Below are the code and all the weights of a small trained network. Each question names an input and a target symbol and asks about switching units off, where a switched-off unit gives its printed mean instead of its output.

import numpy as np


def w(rows, s, z=0):
    codes = np.array(rows[::2]) - 128.0
    scale = np.full(codes.shape[1], s)
    scale[-1] = z or s
    return codes * scale


def norm(h):
    return h / np.sqrt((h * h).mean(-1, keepdims=True) + 1e-5)


def f(y):
    return y / 2 * (1 + np.tanh(0.7978845608 * (y + 0.044715 * y**3)))


def softmax(a):
    e = np.exp(a - a.max(-1, keepdims=True))
    return e / e.sum(-1, keepdims=True)


def log_softmax(a):
    a = a - a.max(-1, keepdims=True)
    return a - np.log(np.exp(a).sum(-1, keepdims=True))


def net(x, mask):
    ids = ['ΘΞΩβεζηλμτ'.index(c) for c in x.split()]
    T = len(ids)
    res = E[ids] + P[:T]
    u = 0
    for l in range(3):
        q, k, v = (norm(res) @ M[l].T for M in (Q, K, V))
        z = softmax(np.where(np.tri(T) > 0, q @ k.T / 2**0.5, -1e9)) @ v
        res = res + np.where(mask[u], z, O[l][:, -1]) @ O[l][:, :-1]
        u += 1
        y = f(norm(res) @ A[l][:, :-1].T + A[l][:, -1])
        res = res + np.where(mask[u : u + 4], y, B[l][:, -1]) @ B[l][:, :-1]
        u += 4
    return log_softmax(norm(res)[-1] @ U[:, :-1].T + U[:, -1])


Q, K, V, O, A, B = {}, {}, {}, {}, {}, {}
E = w([
[2,18,219,57,180],'Θ',
[156,78,149,138,136],'Ξ',
[177,106,120,81,154],'Ω',
[183,170,101,138,99],'β',
[122,88,127,117,120],'ε',
[172,142,111,166,64],'ζ',
[144,122,151,138,148],'η',
[163,88,121,87,157],'λ',
[155,132,138,143,111],'μ',
[148,89,144,114,134],'τ',
],0.0067)
P = w([
[58,235,78,206,105],'0',
[250,126,201,137,26],'1',
[231,178,168,131,97],'2',
[223,155,224,170,106],'3',
[223,179,206,152,136],'4',
[211,200,210,158,147],'5',
[205,192,221,165,161],'6',
],0.0012)
Q[0] = w([
[74,126,253,164,159],'0.h0',
[55,179,36,92,100],'0.h0',
],0.0046)
K[0] = w([
[81,66,147,4,171],'0.h0',
[228,135,12,102,94],'0.h0',
],0.0045)
V[0] = w([
[146,239,83,226,183],'0.h0',
[252,199,85,32,127],'0.h0',
],0.003)
O[0] = w([
[132,121,167,114,76,89],'0.h0',
[152,1,149,185,122,253],'0.h0',
],0.0044,0.0005)
A[0] = w([
[183,42,191,75,147,192],'0.n0',
[166,178,112,220,69,160],'0.n1',
[128,160,182,128,162,125],'0.n2',
[47,71,104,3,193,252],'0.n3',
],0.0042,0.0017)
B[0] = w([
[120,178,110,121,58,252],'0.n0',
[110,92,158,79,160,215],'0.n1',
[173,137,72,124,146,150],'0.n2',
[125,111,253,207,152,137],'0.n3',
],0.0054,0.0036)
Q[1] = w([
[2,79,34,172,135],'1.h0',
[9,102,12,167,214],'1.h0',
],0.0038)
K[1] = w([
[207,163,126,132,53],'1.h0',
[255,147,75,157,12],'1.h0',
],0.0054)
V[1] = w([
[169,3,116,235,198],'1.h0',
[193,87,214,208,84],'1.h0',
],0.0033)
O[1] = w([
[254,186,194,71,95,98],'1.h0',
[149,171,92,22,122,251],'1.h0',
],0.0039,0.0028)
A[1] = w([
[206,84,157,88,107,174],'1.n0',
[175,108,106,149,121,109],'1.n1',
[26,20,32,249,78,125],'1.n2',
[68,57,102,121,1,254],'1.n3',
],0.0037,0.0012)
B[1] = w([
[98,143,68,134,137,252],'1.n0',
[97,212,71,49,135,144],'1.n1',
[122,253,110,103,168,150],'1.n2',
[169,144,96,102,222,233],'1.n3',
],0.0039,0.0026)
Q[2] = w([
[1,97,153,186,172],'2.h0',
[36,71,154,182,154],'2.h0',
],0.0082)
K[2] = w([
[247,199,40,116,7],'2.h0',
[253,226,6,128,28],'2.h0',
],0.0036)
V[2] = w([
[193,94,174,78,253],'2.h0',
[200,131,155,190,157],'2.h0',
],0.004)
O[2] = w([
[3,119,135,111,99,253],'2.h0',
[96,218,128,165,25,115],'2.h0',
],0.0042)
A[2] = w([
[151,165,77,78,111,166],'2.n0',
[232,94,119,131,138,164],'2.n1',
[130,131,132,254,93,5],'2.n2',
[101,121,148,74,116,129],'2.n3',
],0.0078,0.0011)
B[2] = w([
[57,85,155,240,157,253],'2.n0',
[197,85,107,250,222,125],'2.n1',
[25,3,29,250,114,127],'2.n2',
[189,57,46,19,150,214],'2.n3',
],0.003,0.0042)
U = w([
[91,88,255,120,157,119],'Θ',
[46,124,86,194,38,90],'Ξ',
[192,121,143,131,119,114],'Ω',
[182,93,109,162,155,86],'β',
[105,101,151,184,131,93],'ε',
[152,88,113,157,157,5],'ζ',
[90,224,116,130,219,188],'η',
[203,140,172,88,102,138],'λ',
[81,46,77,26,143,194],'μ',
[130,203,177,61,34,99],'τ',
],0.0084,0.0016)

Each question gives the input, a string of symbols that net reads in full, and the target symbol t.
The units are the heads (2 rows each of Q, K, V and O) and the neurons (one row each of A and B). Each row of codes is followed by its name. A weight is (code - 128) times the scale printed after its matrix; where a second scale follows, it is the last column's (O, A, B and U).
mask holds one flag per unit, layer by layer, with each layer's heads first. A switched-off unit (its flag False) gives its mean, the last column of its rows in O or B, instead of its output. The means were averaged over made-up inputs and are rounded, as every weight is.
A unit's drop is (log p(t) with every unit on - log p(t) with that unit switched off) / (log p(t) with every unit on - log p(t) with every unit switched off).
The circuit of an input: a set's keep is (log p(t) with only the set's units on - log p(t) with every unit switched off) / (log p(t) with every unit on - log p(t) with every unit switched off). Starting from the 12 units with the biggest drops (on a tie, the unit counted first), units are removed one at a time, each time the one whose removal leaves the highest keep (on an exact tie, the one counted first), for as long as the keep stays at least 0.8.
units of the circuit, in order: the units of the circuit, biggest drop first
unit that matters most: the unit with the biggest drop
k most important neurons: the k neurons with the biggest drops, biggest first
top k neurons in layer l: the k neurons of layer l with the biggest drops, biggest first
input μ μ η μ η η, target μ: unit that matters most : 1.n3
input β μ Ω μ μ, target β: units of the circuit, in order : 0.h0, 2.h0, 2.n1, 0.n0
input μ Θ μ μ τ, target τ: units of the circuit, in order : 0.n0, 0.n1, 1.h0
input η Ξ μ η, target η: units of the circuit, in order : 0.n3, 0.h0, 1.h0, 1.n2
input τ Ξ Ξ μ Ω Ω, target τ: units of the circuit, in order : 0.h0, 0.n0, 2.h0, 1.h0
input μ μ η μ, target μ: units of the circuit, in order : 0.n1, 0.n3, 0.h0, 1.h0
input η Ξ β μ η β, target η: 2 most important neurons : 0.n3, 0.n0
input μ Θ Θ η ε, target Θ: units of the circuit, in order : 0.n3, 0.h0
input λ λ τ μ η η, target λ: units of the circuit, in order : 1.h0, 0.h0
input η η μ μ η λ, target η: 2 most important neurons : 0.n0, 0.n3
input μ ζ β, target μ: 4 most important neurons : 0.n1, 0.n0, 1.n3, 0.n3
input Ξ η μ, target Ξ: 4 most important neurons : 0.n0, 0.n3, 2.n2, 1.n3
input μ ζ ζ Ξ μ η ζ, target μ: units of the circuit, in order : 0.n1, 0.n0
input ε η Θ μ μ λ, target λ: 4 most important neurons : 0.n3, 2.n0, 0.n0, 0.n1
input η τ μ Ξ Θ τ, target τ: unit that matters most : 0.n3
input η Ω η, target η: 2 most important neurons : 1.n2, 0.n3
input Ξ τ μ τ, target Ξ: 2 most important neurons : 0.n0, 0.n3
input μ μ Ω μ μ η, target μ: 2 most important neurons : 0.n0, 1.n3
input μ μ μ ε μ μ μ, target μ: 2 most important neurons : 1.n3, 0.n3
input η η Ξ Ξ Ξ, target η: unit that matters most : 0.h0
input η λ ζ, target η: 2 most important neurons : 1.n2, 0.n3
input μ μ Θ λ, target λ: 2 most important neurons : 0.n3, 0.n1
input η Ξ Ξ μ ε, target η: 2 most important neurons : 1.n2, 0.n0
input Ξ η ε, target Ξ: 3 most important neurons : 2.n2, 0.n0, 0.n3
input Ξ τ τ β τ Ξ, target Ξ: 2 most important neurons : 0.n0, 2.n2
input η η η Ξ λ μ τ, target η: top 2 neurons in layer 0 : 0.n0, 0.n3
input τ η ε, target τ: unit that matters most : 0.h0
input η Ξ τ β β, target η: 2 most important neurons : 0.n3, 1.n2
input Ξ Ω μ η μ λ, target Ξ: top 3 neurons in layer 0 : 0.n0, 0.n3, 0.n1
